Below is a small trained network, with its code and all its weights. Each question gives an input and a class and asks what happens when units are switched off, that is, made to give their printed mean instead of their output.

import numpy as np


def w(rows, s, z=0):
    codes = np.array(rows[::2]) - 128.0
    scale = np.full(codes.shape[1], s)
    scale[-1] = z or s
    return codes * scale


def f(y):
    return np.maximum(y, 0)


def log_softmax(a):
    a = a - a.max(-1, keepdims=True)
    return a - np.log(np.exp(a).sum(-1, keepdims=True))


def net(x, mask):
    res = np.array(x, float).reshape(1, 8) / 4 @ E
    y = f(res @ A[0][:, :-1].T + A[0][:, -1])
    res = res + np.where(mask, y, B[0][:, -1]) @ B[0][:, :-1]
    return log_softmax(res[-1] @ U[:, :-1].T + U[:, -1])


A, B = {}, {}
E = w([
[49,84,14],'x0',
[151,142,100],'x1',
[172,158,75],'x2',
[160,133,102],'x3',
[215,185,13],'x4',
[2,220,176],'x5',
[151,115,113],'x6',
[122,120,137],'x7',
],0.006)
A[0] = w([
[20,17,107,97],'n1',
[55,183,130,84],'n2',
[95,17,180,87],'n3',
[201,12,189,207],'n4',
[33,92,30,149],'n5',
[2,85,6,163],'n6',
[122,123,252,158],'n7',
[74,189,149,253],'n8',
[247,63,85,178],'n9',
[91,56,201,94],'n10',
],0.0077,0.0027)
B[0] = w([
[220,137,100,205],'n1',
[3,120,129,174],'n2',
[49,106,52,197],'n3',
[80,198,83,236],'n4',
[232,155,216,209],'n5',
[251,182,140,233],'n6',
[252,80,65,231],'n7',
[90,15,69,208],'n8',
[54,201,104,253],'n9',
[148,80,61,202],'n10',
],0.0063,0.0062)
U = w([
[74,138,62,206],'0',
[97,139,104,235],'1',
[162,155,161,8],'2',
[8,177,68,44],'3',
],0.012,0.0013)

Each question gives the input, the list of numbers given to net, and the class t.
The units are the neurons (one row each of A and B). Each row of codes is followed by its name. A weight is (code - 128) times the scale printed after its matrix; where a second scale follows, it is the last column's (A, B and U).
mask holds one flag per neuron, in row order. A switched-off neuron (its flag False) gives its mean, the last column of its row in B, instead of its output. The means were averaged over made-up inputs and are rounded, as every weight is.
A unit's drop is (log p(t) with every unit on - log p(t) with that unit switched off) / (log p(t) with every unit on - log p(t) with every unit switched off).
The circuit of an input: a set's keep is (log p(t) with only the set's units on - log p(t) with every unit switched off) / (log p(t) with every unit on - log p(t) with every unit switched off). Starting from all 10 units, units are removed one at a time, each time the one whose removal leaves the highest keep (on an exact tie, the one counted first), for as long as the keep stays at least 0.8.
units of the circuit, in order: the units of the circuit, biggest drop first
unit that matters most: the unit with the biggest drop
top k neurons: the k neurons with the biggest drops, biggest first
drop of u: that unit's drop, to one decimal
input [8,8,3,5,6,3,7,-4], class 2: top 2 neurons -> n5, n6
input [1,-3,8,4,3,-8,-5,2], class 3: unit that matters most -> n9
input [7,1,-7,2,-1,-5,4,-3], class 2: units of the circuit, in order -> n5, n6
input [8,-3,8,1,6,-2,-5,7], class 2: units of the circuit, in order -> n5, n6
input [-3,8,-8,-6,-5,-8,-7,-2], class 3: top 2 neurons -> n4, n3
input [-6,7,-8,-3,0,-8,-2,0], class 3: units of the circuit, in order -> n4, n9, n6
input [0,1,5,-1,2,-3,-4,-2], class 3: units of the circuit, in order -> n7, n6, n9
input [-3,2,-2,8,-1,-7,8,-2], class 3: units of the circuit, in order -> n9, n4, n7
input [7,0,-5,-6,-6,-5,7,-3], class 2: top 3 neurons -> n5, n6, n1
input [-1,-5,-1,-4,-3,-8,0,6], class 3: drop of n6 -> 0.1
input [-1,6,-4,6,-3,-7,-7,-3], class 3: drop of n4 -> 0.2
input [1,-6,4,5,1,-7,-3,6], class 3: drop of n1 -> 0.1
